Rows lie near named flat spaces through zero. A row that begins with a name and a colon came from that space; any other row is followed by the name of its block's space that it lies nearest.
noposil: [ 146  -73   72    8  -16   -8    5  146  -96  103 -126 -168   -4 -176
  -30  214  187  -40   56  211 -153  -71 -134  -11  -26   18  -69  -95]
noposil: [  32   43  -78  102  -99  -42  162   21   56  -41   30   26  195   21
 -151   22   58  173  -30  -17  -22  120  -62   16  -95 -170  202  196]
faseksepib: [ 214  414 -236 -280  357 -102 -168 -427 -141   23  748  352 -192 -474
   -3   93  625  223 -101  163  271 -413  548  255  142  441 -400 -189]
munomzivig: [-422   32 -118 -126   12  306 -107 -331   21 -148  -18  224  427  258
  205 -256   37  151 -182    8  356  -47  143  183  266  236 -180   51]
noposil: [ 555   59  -70   28  156 -169   97  279 -175    2  223  -81 -302 -569
 -443  556  169   24   40  104  -92 -256    2   88 -266 -292  142 -123]
siszige: [  69  -13   53  147  -60 -178  313   80  109 -107  172   30 -206   16
 -115  530   10   65   42 -334  -69  328   33 -358 -542 -251  448   66]
faseksepib: [ 190 -213 -116  -49  -15  198    2 -104 -128   41  128   33  -12 -312
   31  109  108  -26   25 -131 -127  -66  229  -56    9  -96 -158   -3]
munomzivig: [ 178  130    5   37   83 -153  -46  108    3   54  -35  -98 -209  -48
  -97  -72   90  -13   85  125  -35 -140 -130   64  105   55  -10  -70]
futedukat: [-213 -330  101   -3 -181  261   61  213   74 -226 -572  -66  211  193
   30   88 -554  -59  -33 -160   61  177 -354   67   50 -256   39   -9]
futedukat: [-119   18  119  116   60 -221   60    1   81   96  -40  -28 -199  152
   78   74 -214  -43   11  -59  -62   66  -99 -107  -84   44  -20 -148]
siszige: [-324  379  -91   77  146 -331   -7 -540  253  139  705  472 -261  289
  242 -550 -125  141 -140 -297  147  222  361   42  170  346 -204   48]
noposil: [ -90  121  -88  -31   32  -23  -21 -345   89   58  390  249 -122   28
  210 -239  173   81  -27 -179   39  130  269  -28  143  252 -194   39]
futedukat: [ -44  110   92   -5   33 -193  -45   99  -14   40  -94 -157   45  174
  -45  -51  -72  -92   48  131  -24  -99   32 -157 -223  -26  233   39]
faseksepib: [-346  232   23  190   20 -272   10 -132  171  123   53   53  111  499
   45 -496 -264   49  -80   16   59   90  -38   -5   45   73  135  136]
faseksepib: [ 163  186 -103 -137   27  204 -324  102 -168   20  -28 -162  205  -24
 -124 -511  458 -105   49  428  108 -348   53  209  314  160   52  182]
futedukat: [ 191  -94    7  125  -77 -299  246 -132   78  222  264   58 -228 -235
   78  190  -32   82   87 -240 -402  252  126 -252 -221 -106 -112    6]
futedukat: [ -69  -18   21   -9   51  116  116  -33  -72 -100  250  117   11 -121
  -34  576  254   53 -122  -52  151   98  126  -79 -306    7  130  -90]
munomzivig: [ 225  -42  -73   43  -85  150   -4   96  -29   16    0  -55  -38 -159
  -82  -89  289   12   68   52  -87   37 -119   90  196  -20  -14   96]
munomzivig: [-182   15  -30    8  163  -88   22 -382  -68  193  388  184  -15  -76
  208  174   87   58 -126  -45   -1  -70  367 -100 -108  210 -280 -182]
noposil: [-399   91  170  -54  -66  -39  -78 -168   94  127  253  188   80  219
  291 -220  -51  -82 -144   52   33  323   81   28   45  312 -179   12]
faseksepib: [-308  229  -89 -114  221  -37 -281 -491 -111  316  447  253  212   -2
  263 -509  135   43 -226  327  128 -294  382  310  392  504 -606 -123]
faseksepib: [  -1   84 -119   23   59  -34    1 -205  -40   85  242   78   86  -26
    7 -106  166   84  -37    4    3  -93  242  -34  -17   47  -19   71]
siszige: [ 330   -8  -84  -93  112   91   31  110 -295  -31  190 -117  114 -451
 -272  631  504   24  -12  222   12 -316  254  -89 -401 -148  211  -39]
faseksepib: [ 497 -205   93    0  -52   44   19  526 -226   30 -453 -460  -29 -399
 -298  484  215 -135  190  342 -274 -252 -333  -40 -164 -273  148  -99]
munomzivig: [  95  -40   84  105  -78 -301  220  361  120 -200 -406 -208   -9  191
 -307  233 -602   -3  109 -195  -73   53 -222 -228 -489 -544  577  121]
noposil: [-150  -41   82  -46 -126  191 -291  101  -39  179 -232 -109  247  142
  128 -702  -79 -196  -32  361  -70  -19 -224  315  525  192 -297   92]
faseksepib: [  44  -10  -23  103  -30 -290   -7 -269  128  306  321   98 -320   47
  227 -546 -284 -109  107 -313 -353  171  280 -216   81   30 -209   94]
futedukat: [  27   63  -41   37  -12   25  104  -14   51  -60  304  222  -81 -154
  -98  156   63  114 -118  -87   87  203  -35  188   24  -24  -28   13]
munomzivig: [-261  186   76  -39  132 -113  -63 -156   -2   71  318  172   -5   88
   95   45   16   -8 -165  100  166   15  156   67  -73  236  -93 -116]
faseksepib: [ 211  112   -4   59    6 -213   47   83  119  -28   28  -43 -353   30
  -72 -101  -22  -16  160 -169  -85   64  -54 -126  -32  -57  164   46]
noposil: [-82  61  11  13  59 -92 -19 -91  10  61  -9 -14   6  94  73 -49  17  21
   3  48   8 -73  38 -47   5 108 -50 -53]
siszige: [ -98   56  -30   25   88  -78  -52 -257   90   88  206  151 -259   98
  211 -249  -66  -18   12 -197    8   41  152  -45  175  206 -222  -86]
munomzivig: [ 331  -47 -170   -8 -121  239 -171  114  -91   59 -130 -170  108 -133
 -119 -572  272  -65  144  158 -146 -165  -57  154  411  -67  -25  263]
munomzivig: [ -17  163   -1  108  172 -363    4 -129   86  120  177   31 -326  157
   20 -167 -258  -38   46 -162  -39  -95  154 -157 -101   17   42  -81]
munomzivig: [ -34  -15  -33   -2   76  -35  -11  133  -82 -106 -606 -300  350  190
 -148   90 -131   89   57  244   98 -440 -171  -32  -86 -148  190  -43]
noposil: [  16  112  -71  -98   69   70 -198 -236  -55  139  328  106  -90  -69
  173 -359  313  -66    5   63    7  -83  280   43  249  310 -252   13]
noposil: [ 189 -385  -74   31   20  296  130  175 -133 -195 -411 -130    8 -259
 -150  590 -154   30   31 -152   16 -190 -176    2  -68 -341   -5 -198]
futedukat: [ -39   47   89  143  136 -352  220 -115   56   95  280   58 -332    4
   43  512  -59   31    0 -229  -88  110  164 -348 -472  -21  126 -191]
siszige: [  37   35  100    1   53 -149   13   58   41   51  -19    0 -229  -73
   38  140  -53  -11   22   41  -46   28 -150   53   43  103 -161 -186]
futedukat: [ -19 -105  -74   34 -151   97   61  -97  142  -20  250  294  -79  -80
   39 -308 -341   26  -86 -335  -57  366   12  199  232 -132 -184  155]
faseksepib: [ 241   35 -160   37    1  -66  -13  -88   22   81  186   68 -137 -158
  -71 -337  -27   41   64 -119 -130  -51  115   74  187  -87 -100  120]
noposil: [-224   86   30    4  -70  -68   18 -301  122  150  288  195   20  119
  295 -230  160   74  -50  -55  -62  286  131  -47  117  308 -229   54]
siszige: [ -11 -250  -12  -79 -257  426  -49  157   10 -191 -353  -79  249   69
   37 -189  -15  -78   53  -75    8  179 -171   41  189 -130   82  215]
munomzivig: [-333 -182   41   13 -213  180  199  100  128 -351 -294   48  399  365
  -58  197 -463   53  -97 -321  185  325  -65 -169 -379 -388  493  243]
futedukat: [-100  -29  -74   66 -154  135   33  -90  167  -84  158  200  -33  169
   57 -399 -167    3  -29 -327   34  347   20   41  175  -73   65  244]
siszige: [  32  125  -28   -4   56 -129  -79  -37  103   18  -14   61 -192   55
   23 -341 -158   22   38  -21   27  -48  -99  170  293  106 -180  -42]
siszige: [-505   50  105   35  -90   37 -101 -179  182   75  -35  161  150  453
  307 -553 -279  -36 -130   -8  101  280 -120  145  336  280 -224   49]
siszige: [-440   -7  115  115   20 -132   31  -16  -32   99 -354 -195  496  456
   46   10 -267    6 -103  243   38 -143  -52 -162 -268  -43  203    3]
siszige: [ -35  -49   39  167 -113  -88   50   56  164   68  -91  -11 -158  198
   41 -347 -297  -59   61 -182 -145  241 -199  -17  156  -85   20   97]
faseksepib: [-118 -195   41  144 -211   90  117  115  142  -68 -303  -60   88  257
   25 -171 -338  -31   41 -222  -95  292 -243  -84   30 -226  167  167]
noposil: [ 275   80 -197  176   79 -299  298    4  105 -159 -145  -74 -111   12
 -293  261  -96  297  144 -270  -20 -166  -30 -208 -281 -365  377   64]
siszige: [ -98 -111    3   98 -116  -10  156  -47  132  -54   48  107  -35  119
   42    2 -272   21  -15 -329  -57  302   10 -130 -121 -175  120  111]
noposil: [-326 -229  -64  101 -248  330  183   60  197 -328 -344  181  380  303
  -59 -104 -549  163 -163 -323  216  374 -333  228  156 -334  142  217]
futedukat: [-136   54  137  -84  -34    9  -54   36  -20  -17   13  -75   65  148
  105  103  194 -114   17   90   38   87   90 -210 -231  134  189   32]
futedukat: [  92  253  -38  152  246 -497   82 -219   73  206  436   97 -464   -3
   -7    9  -47   50   42 -161  -90 -101  250 -188 -180   79   -7 -141]
munomzivig: [ 139  289 -119  -83  100   34 -213  -31 -128   85  375   56   71 -144
 -151 -342  426  -10  -64  324  118 -224  187  253  191  172  -13  129]
futedukat: [ -66 -197  130  -27 -144   38   56   60   49   40 -136    9   11  -59
  142   96 -206  -53   -4  -54 -159  247 -152    7   26  -16 -192  -54]
munomzivig: [  71 -365   25  -23 -195  128   82   56   22   -4 -409 -110  100  -95
  126   26 -291  -20  109 -154 -261  111 -151  -79   79 -187 -189    6]
faseksepib: [  93 -204   12   38  101  167 -116   96 -131   72 -237 -147 -167 -120
   22   56  -80 -157   42   61  -43 -248 -137   82  225    7 -240 -248]
noposil: [ 265   96 -104  -72  121  142  -41  209 -140 -254  -99 -149  -25 -114
 -302  317  354   17   71  101  234 -324   12  -19 -160 -124  377    3]
siszige: [ 215 -172   28  -16 -206   86   87  385   56 -223 -599 -248  115    3
 -193   59 -200   13  163  -14  -91   46 -405   10   -2 -337  246  135]
futedukat: [ 194   64 -132 -139   76  209  -52   94 -250 -156  -79 -173  352 -189
 -244  349  561   90    8  316  178 -404  155  -24 -217  -62  288   69]
faseksepib: [  49  154  -55   41   70  -91  -85  -12   31   64  -26  -18  -65   54
  -41 -313   44   44   25  134   30 -144 -107  171  273  115 -105  -10]
munomzivig: [ 195    4  -37   53   51   -3   45  118  -72  -35  -90 -157  -72  -76
 -143  229  232   12   92   51  -17 -152  -38 -114 -128  -84  195  -24]
siszige: [ 129 -250  -53   52 -142  263   45  219 -102  -75 -156 -103  203 -123
 -198   69 -126  -78  -14  -45  -75   29  -71   30  -73 -375  196  164]
[ 157  -74   32  -73  -22  -77  -30   15 -137  176  -57 -173  123 -204
   32   84  156  -47   80  209 -247 -154  114 -128 -125    2  -96  -11] : futedukat
[ -44  139  -45    1   42   36  -94   21   28  -68  -95  -23   39  162
  -47 -247   75   27    4  105  159 -113  -97  125  193   92   56   41] : munomzivig
[   8  179   15   94  179 -346 -137  -89  -47  353  173  -43 -125    5
    3 -386 -158  -79  -23  243 -150 -262   73  113  151  134 -251 -111] : faseksepib
[ 189   53   60  -27  -78  -70  -38  419   57 -200 -465 -255  -24  127
 -259 -123 -217  -78  154   85   24  -78 -343   38  -20 -245  360  121] : munomzivig
[  33  126  -48  -84  -15   86  -75   84  -83  -68  179   45  213  -72
 -187  -67  133   -5  -97  168  130  -47  101  153  -64  -69  179  172] : futedukat
[ 477   82  -60  -48  197 -246   -1   21 -153  143  280  -65 -380 -497
 -152  325  256  -10  118   74 -183 -307  208  -67 -157  -18 -109 -187] : faseksepib
[ -45  -66  -69  -39  -86  246  -83  -19   73 -133 -173   45   28  120
   77 -330  -38   -2   31 -112  104   62 -114  128  342   45  -80   86] : noposil
[ -74  204   48  -20   61 -254  -62 -196   87  176  350  146 -207   44
  165 -258   29  -19  -10   -6  -60  101  165  -15   64  261 -183  -26] : noposil
[-184 -393  114  -37    9  200   51   63 -224    8 -431 -225  373  -41
   79  610 -189  -94  -62  110  -55 -207   25 -213 -354 -171  -18 -219] : siszige
[ 541 -233  -53   -7   31    7  148  375 -235  -82 -233 -270  -27 -542
 -414  711   -5   -2  107   70 -189 -310  -74  -62 -378 -508  209  -94] : siszige
[ 406 -123  -14   -1 -116 -109   62  174  -38   38  -28 -204 -164 -197
 -123   14  -10 -132  231 -161 -340   22  131 -325 -282 -315  268  183] : noposil
